Below is a small trained network, with its code and all its weights. Each question gives an input and a class and asks what happens when units are switched off, that is, made to give their printed mean instead of their output.

import numpy as np


def w(rows, s, z=0):
    codes = np.array(rows[::2]) - 128.0
    scale = np.full(codes.shape[1], s)
    scale[-1] = z or s
    return codes * scale


def f(y):
    return np.maximum(y, 0)


def log_softmax(a):
    a = a - a.max(-1, keepdims=True)
    return a - np.log(np.exp(a).sum(-1, keepdims=True))


def net(x, mask):
    res = np.array(x, float).reshape(1, 5) / 4 @ E
    y = f(res @ A[0][:, :-1].T + A[0][:, -1])
    res = res + np.where(mask, y, B[0][:, -1]) @ B[0][:, :-1]
    return log_softmax(res[-1] @ U[:, :-1].T + U[:, -1])


A, B = {}, {}
E = w([
[2,137,33,139,151,220,28],'x0',
[195,162,90,44,107,202,90],'x1',
[159,6,108,167,31,194,106],'x2',
[97,136,210,75,74,141,54],'x3',
[99,81,194,53,164,237,123],'x4',
],0.0094)
A[0] = w([
[92,55,38,205,55,95,169,181],'n0',
[84,124,122,133,98,2,22,120],'n1',
[236,76,134,97,54,242,67,245],'n2',
[189,66,210,115,94,82,251,94],'n3',
[164,61,202,158,59,118,186,172],'n4',
[122,94,74,207,148,87,166,179],'n5',
[118,142,201,143,61,35,172,204],'n6',
[45,247,66,40,179,131,110,255],'n7',
[108,84,146,138,153,186,107,222],'n8',
[38,55,156,118,140,196,46,184],'n9',
[11,64,107,88,145,240,118,131],'n10',
],0.008,0.0022)
B[0] = w([
[165,79,3,204,139,186,172,237],'n0',
[121,176,160,247,45,117,165,193],'n1',
[143,150,28,37,2,154,149,249],'n2',
[139,70,142,84,161,138,229,254],'n3',
[167,92,148,94,165,137,190,226],'n4',
[155,160,49,171,181,224,154,212],'n5',
[176,85,227,190,105,107,233,226],'n6',
[21,245,165,117,192,54,122,248],'n7',
[84,74,111,80,159,161,74,184],'n8',
[42,54,116,123,94,75,48,237],'n9',
[53,56,108,146,97,84,73,241],'n10',
],0.008,0.011)
U = w([
[59,85,136,137,129,127,40,107],'0',
[177,119,64,174,199,173,120,61],'1',
[91,225,169,129,234,95,123,246],'2',
[186,133,98,5,67,162,110,228],'3',
[145,154,198,214,65,107,140,5],'4',
[182,79,212,117,176,124,178,90],'5',
],0.013,0.002)

Each question gives the input, the list of numbers given to net, and the class t.
The units are the neurons (one row each of A and B). Each row of codes is followed by its name. A weight is (code - 128) times the scale printed after its matrix; where a second scale follows, it is the last column's (A, B and U).
mask holds one flag per neuron, in row order. A switched-off neuron (its flag False) gives its mean, the last column of its row in B, instead of its output. The means were averaged over made-up inputs and are rounded, as every weight is.
A unit's drop is (log p(t) with every unit on - log p(t) with that unit switched off) / (log p(t) with every unit on - log p(t) with every unit switched off).
The circuit of an input: a set's keep is (log p(t) with only the set's units on - log p(t) with every unit switched off) / (log p(t) with every unit on - log p(t) with every unit switched off). Starting from all 11 units, units are removed one at a time, each time the one whose removal leaves the highest keep (on an exact tie, the one counted first), for as long as the keep stays at least 0.8.
circuit, biggest first: the units of the circuit, biggest drop first
top k neurons: the k neurons with the biggest drops, biggest first
drop of u: that unit's drop, to one decimal
input [-4,-6,-6,-6,-7], class 5: circuit, biggest first : [n3]
input [1,-8,5,-4,4], class 1: top 2 neurons : [n0 n5]
input [0,4,-4,6,3], class 2: top 2 neurons : [n7 n0]
input [0,-8,5,4,1], class 5: top 2 neurons : [n4 n6]
input [2,4,1,5,3], class 0: top 3 neurons : [n9 n10 n3]
input [-7,-4,2,8,-6], class 5: top 2 neurons : [n3 n4]
input [6,7,4,8,4], class 0: top 2 neurons : [n9 n10]
input [-5,-1,8,3,-2], class 5: top 2 neurons : [n6 n4]
input [-8,8,-8,-3,5], class 2: top 2 neurons : [n7 n4]
input [-4,0,-7,4,-5], class 4: top 2 neurons : [n6 n1]
input [-4,-1,3,8,-3], class 5: top 2 neurons : [n4 n3]
input [1,-6,4,-7,8], class 0: top 2 neurons : [n10 n9]
input [-7,-4,5,8,-6], class 5: top 2 neurons : [n3 n4]
input [8,8,4,5,1], class 0: circuit, biggest first : [n10]
input [3,-6,-2,3,-2], class 4: drop of n1 : 0.8
input [7,5,-4,-5,-7], class 2: drop of n7 : 0.6
input [-8,2,8,-3,4], class 3: drop of n2 : 4.2
input [4,3,4,-6,5], class 0: drop of n10 : 0.7
